Here is a tiny trained network, its code and every weight. The questions are about switching its units off for an input and a class, where a switched-off unit gives its printed mean instead of its output.

import numpy as np


def w(rows, s, z=0):
    codes = np.array(rows[::2]) - 128.0
    scale = np.full(codes.shape[1], s)
    scale[-1] = z or s
    return codes * scale


def f(y):
    return y / 2 * (1 + np.tanh(0.7978845608 * (y + 0.044715 * y**3)))


def log_softmax(a):
    a = a - a.max(-1, keepdims=True)
    return a - np.log(np.exp(a).sum(-1, keepdims=True))


def net(x, mask):
    res = np.array(x, float).reshape(1, 2) / 4 @ E
    y = f(res @ A[0][:, :-1].T + A[0][:, -1])
    res = res + np.where(mask, y, B[0][:, -1]) @ B[0][:, :-1]
    return log_softmax(res[-1] @ U[:, :-1].T + U[:, -1])


A, B = {}, {}
E = w([
[201,204,242,120,208,188,69,18,150,72,203],'x0',
[15,226,3,25,161,88,106,36,78,56,79],'x1',
],0.0076)
A[0] = w([
[50,214,60,48,220,55,106,109,107,69,96,84],'n1',
[68,8,97,135,7,39,255,201,76,216,35,86],'n2',
[166,175,204,137,185,233,73,53,101,91,208,113],'n3',
[187,180,198,132,222,132,81,87,135,61,207,101],'n4',
[115,132,125,141,176,160,137,117,181,101,71,253],'n5',
[83,79,7,171,68,132,189,209,95,158,68,73],'n6',
[153,101,171,118,190,105,124,171,103,189,113,158],'n7',
[193,33,201,240,87,155,179,168,191,217,207,71],'n8',
[56,187,72,62,119,143,92,45,80,63,63,97],'n9',
[184,167,174,122,204,221,60,73,168,75,207,75],'n10',
[195,33,160,183,81,222,99,175,195,168,147,138],'n11',
[215,67,180,207,127,190,140,183,180,179,169,121],'n12',
],0.007,0.018)
B[0] = w([
[54,187,203,73,139,129,133,66,83,50,110,189],'n1',
[132,64,127,145,169,170,58,166,201,135,81,201],'n2',
[126,90,83,151,159,184,85,169,168,152,104,183],'n3',
[143,81,118,157,158,148,72,155,178,106,92,172],'n4',
[193,147,42,162,60,98,188,151,135,174,250,252],'n5',
[96,81,117,133,177,177,63,127,161,110,56,171],'n6',
[131,150,116,121,84,123,131,120,130,127,157,158],'n7',
[40,174,212,54,117,120,142,42,55,26,102,188],'n8',
[71,163,163,74,111,117,157,69,85,47,111,189],'n9',
[103,69,180,138,193,174,60,170,169,97,16,166],'n10',
[108,170,116,97,113,120,154,103,95,105,128,195],'n11',
[103,129,116,99,123,127,158,85,93,67,154,193],'n12',
],0.013,0.018)
U = w([
[84,164,143,92,125,132,142,89,12,81,117,92],'0',
[113,61,115,134,153,154,57,142,250,121,95,104],'1',
[182,156,63,155,83,108,209,140,127,169,191,254],'2',
[138,131,159,148,132,113,137,128,113,156,97,88],'3',
[140,134,141,141,135,120,136,126,112,153,104,82],'4',
[110,119,160,146,145,110,127,144,114,146,118,95],'5',
],0.017,0.0088)

Each question gives the input, the list of numbers given to net, and the class t.
The units are the neurons (one row each of A and B). Each row of codes is followed by its name. A weight is (code - 128) times the scale printed after its matrix; where a second scale follows, it is the last column's (A, B and U).
mask holds one flag per neuron, in row order. A switched-off neuron (its flag False) gives its mean, the last column of its row in B, instead of its output. The means were averaged over made-up inputs and are rounded, as every weight is.
A unit's drop is (log p(t) with every unit on - log p(t) with that unit switched off) / (log p(t) with every unit on - log p(t) with every unit switched off).
The circuit of an input: a set's keep is (log p(t) with only the set's units on - log p(t) with every unit switched off) / (log p(t) with every unit on - log p(t) with every unit switched off). Starting from all 12 units, units are removed one at a time, each time the one whose removal leaves the highest keep (on an exact tie, the one counted first), for as long as the keep stays at least 0.8.
circuit, biggest first: the units of the circuit, biggest drop first
k most important neurons: the k neurons with the biggest drops, biggest first
drop when u is switched off: that unit's drop, to one decimal
input [-4,-3], class 1: circuit, biggest first	n2
input [7,-6], class 1: 4 most important neurons	n3; n10; n4; n1
input [5,-4], class 1: 4 most important neurons	n3; n4; n10; n1
input [-2,-3], class 2: 2 most important neurons	n1; n9
input [-7,-8], class 0: 2 most important neurons	n8; n11
input [3,0], class 2: 2 most important neurons	n2; n6
input [6,-5], class 1: drop when n10 is switched off	2.8
input [0,-7], class 0: drop when n8 is switched off	0.3
input [-8,5], class 1: drop when n2 is switched off	0.4
input [2,3], class 2: drop when n8 is switched off	0.3
